Below are the code and all the weights of a small trained network. Each question names an input and a class and asks about switching units off, where a switched-off unit gives its printed mean instead of its output.

import numpy as np


def w(rows, s, z=0):
    codes = np.array(rows[::2]) - 128.0
    scale = np.full(codes.shape[1], s)
    scale[-1] = z or s
    return codes * scale


def f(y):
    return y / 2 * (1 + np.tanh(0.7978845608 * (y + 0.044715 * y**3)))


def log_softmax(a):
    a = a - a.max(-1, keepdims=True)
    return a - np.log(np.exp(a).sum(-1, keepdims=True))


def net(x, mask):
    res = np.array(x, float).reshape(1, 6) / 4 @ E
    y = f(res @ A[0][:, :-1].T + A[0][:, -1])
    res = res + np.where(mask, y, B[0][:, -1]) @ B[0][:, :-1]
    return log_softmax(res[-1] @ U[:, :-1].T + U[:, -1])


A, B = {}, {}
E = w([
[127,98,201,80,136,103,235,62,119,94,129,219],'x0',
[215,109,136,126,98,206,120,40,62,216,107,113],'x1',
[141,191,166,198,252,69,117,111,97,171,99,147],'x2',
[163,18,160,201,147,213,118,200,114,96,146,183],'x3',
[139,105,47,201,96,90,178,99,194,196,176,172],'x4',
[67,208,126,192,91,166,88,69,80,72,221,143],'x5',
],0.011)
A[0] = w([
[138,139,161,120,121,153,191,104,153,119,152,147,117],'n1',
[153,45,140,159,175,165,117,149,115,116,112,176,3],'n2',
[116,153,53,186,128,152,50,185,138,138,140,27,43],'n3',
[211,162,144,167,195,75,131,152,115,179,84,157,58],'n4',
[138,147,163,78,154,170,78,147,97,84,71,65,57],'n5',
[145,173,143,150,111,229,100,25,78,158,201,135,99],'n6',
[105,155,175,89,152,166,117,130,49,104,120,83,26],'n7',
[182,69,131,96,150,112,168,149,163,201,11,92,35],'n8',
[182,139,77,170,102,174,57,123,83,198,99,61,67],'n9',
[116,175,103,27,126,47,131,38,131,149,81,65,61],'n10',
[196,124,175,152,63,176,112,35,64,186,95,116,84],'n11',
[108,144,190,114,100,114,222,83,124,106,137,171,73],'n12',
[150,166,220,74,127,148,94,125,91,73,107,134,97],'n13',
[161,106,162,111,147,146,166,78,114,77,143,195,113],'n14',
[86,129,146,136,145,71,96,208,229,93,118,112,140],'n15',
[93,195,136,216,212,129,109,74,73,119,150,162,107],'n16',
[15,154,151,182,110,80,106,148,139,44,192,150,76],'n17',
[153,106,105,71,74,150,105,150,160,111,142,123,114],'n18',
[108,116,86,100,32,151,119,115,83,76,182,137,109],'n19',
[159,109,174,104,114,117,181,58,89,148,143,171,89],'n20',
[134,97,71,73,69,172,157,99,172,99,123,126,74],'n21',
[135,114,38,203,112,85,153,63,164,195,144,186,43],'n22',
[151,117,58,182,114,129,168,100,210,186,216,157,85],'n23',
[148,75,166,201,129,196,111,185,115,97,199,167,26],'n24',
[108,213,81,82,97,100,141,82,144,138,171,101,4],'n25',
],0.011,0.0026)
B[0] = w([
[158,156,90,133,142,122,148,88,122,117,55,104,170],'n1',
[219,142,118,142,106,162,124,131,25,168,247,150,198],'n2',
[105,173,47,208,215,162,205,30,133,78,66,85,234],'n3',
[107,135,240,111,108,76,182,168,102,172,161,16,201],'n4',
[83,72,197,125,95,178,48,74,133,63,130,138,203],'n5',
[168,138,107,31,84,194,223,241,225,107,95,216,232],'n6',
[58,84,184,139,32,111,54,52,162,56,160,157,187],'n7',
[111,245,108,84,18,236,199,214,195,110,33,199,232],'n8',
[103,60,34,144,226,118,172,56,141,150,99,90,228],'n9',
[210,165,96,204,85,127,87,127,40,203,219,213,226],'n10',
[136,45,132,36,172,13,130,145,153,244,145,227,232],'n11',
[80,175,39,182,201,140,178,36,147,108,92,79,206],'n12',
[75,56,153,165,103,159,54,84,156,74,110,131,195],'n13',
[115,147,60,179,201,145,132,75,135,124,83,88,197],'n14',
[129,35,88,59,198,129,135,99,166,215,124,167,219],'n15',
[118,205,184,117,59,41,170,203,153,132,134,1,234],'n16',
[127,89,93,18,125,133,164,161,209,239,84,244,249],'n17',
[90,162,194,135,134,32,150,159,122,194,97,46,179],'n18',
[62,220,212,164,123,73,150,200,128,176,111,50,210],'n19',
[106,78,39,196,208,121,162,65,129,122,58,68,197],'n20',
[92,169,222,133,161,42,125,176,108,162,147,82,194],'n21',
[104,43,198,164,41,106,21,66,176,44,113,147,215],'n22',
[65,42,188,159,47,130,33,97,127,45,67,150,215],'n23',
[211,204,93,205,124,116,80,173,27,132,208,184,237],'n24',
[200,165,78,167,96,161,98,152,49,132,235,154,195],'n25',
],0.0083,0.018)
U = w([
[102,55,177,133,94,152,26,58,132,43,117,153,174],'0',
[152,51,89,24,191,104,153,114,156,193,122,206,84],'1',
[111,147,25,172,220,149,169,40,118,87,103,84,26],'2',
[218,174,88,180,110,154,85,129,19,141,212,178,50],'3',
[127,190,97,65,71,192,188,194,192,97,92,172,188],'4',
[108,176,225,120,132,74,144,163,112,171,131,7,4],'5',
],0.014,0.0032)

Each question gives the input, the list of numbers given to net, and the class t.
The units are the neurons (one row each of A and B). Each row of codes is followed by its name. A weight is (code - 128) times the scale printed after its matrix; where a second scale follows, it is the last column's (A, B and U).
mask holds one flag per neuron, in row order. A switched-off neuron (its flag False) gives its mean, the last column of its row in B, instead of its output. The means were averaged over made-up inputs and are rounded, as every weight is.
A unit's drop is (log p(t) with every unit on - log p(t) with that unit switched off) / (log p(t) with every unit on - log p(t) with every unit switched off).
The circuit of an input: a set's keep is (log p(t) with only the set's units on - log p(t) with every unit switched off) / (log p(t) with every unit on - log p(t) with every unit switched off). Starting from the 12 units with the biggest drops (on a tie, the unit counted first), units are removed one at a time, each time the one whose removal leaves the highest keep (on an exact tie, the one counted first), for as long as the keep stays at least 0.8.
units of the circuit, in order: the units of the circuit, biggest drop first
k most important neurons: the k neurons with the biggest drops, biggest first
drop of u: that unit's drop, to one decimal
input [-3,-7,1,3,-6,1], class 1: 4 most important neurons : n17, n15, n22, n23
input [-3,-6,5,-8,-1,5], class 3: units of the circuit, in order : n10
input [3,0,-8,1,7,3], class 5: 3 most important neurons : n19, n21, n18
input [7,-3,-7,1,3,2], class 2: 3 most important neurons : n12, n16, n14
input [-4,-4,5,-5,-5,-5], class 0: 2 most important neurons : n5, n24
input [-1,5,3,0,0,8], class 4: 2 most important neurons : n6, n16
input [-6,6,-4,7,3,-6], class 3: 3 most important neurons : n24, n2, n17
input [2,1,-1,6,7,8], class 4: 2 most important neurons : n6, n17
input [1,-4,8,1,6,4], class 5: 2 most important neurons : n16, n4
input [7,-7,6,-7,7,8], class 4: units of the circuit, in order : n17, n16
input [7,-5,-1,-6,1,7], class 2: 3 most important neurons : n12, n8, n11
input [-8,-1,3,-6,-4,-8], class 2: 2 most important neurons : n3, n9
input [0,-1,6,0,8,-7], class 0: 2 most important neurons : n22, n23
input [1,-6,-6,0,8,5], class 0: most important neuron : n23
input [0,5,0,-5,-1,7], class 4: 4 most important neurons : n6, n15, n16, n24
input [6,-8,-4,-8,2,0], class 1: 4 most important neurons : n17, n15, n24, n2
input [-8,-4,-7,3,-4,4], class 2: drop of n3 : 2.4
input [2,0,3,-3,5,6], class 4: drop of n13 : 0.3
input [3,-2,7,1,7,5], class 0: drop of n21 : 0.1
input [2,4,1,-2,5,6], class 4: units of the circuit, in order : n6
input [8,3,-1,7,4,-8], class 2: drop of n20 : 0.8
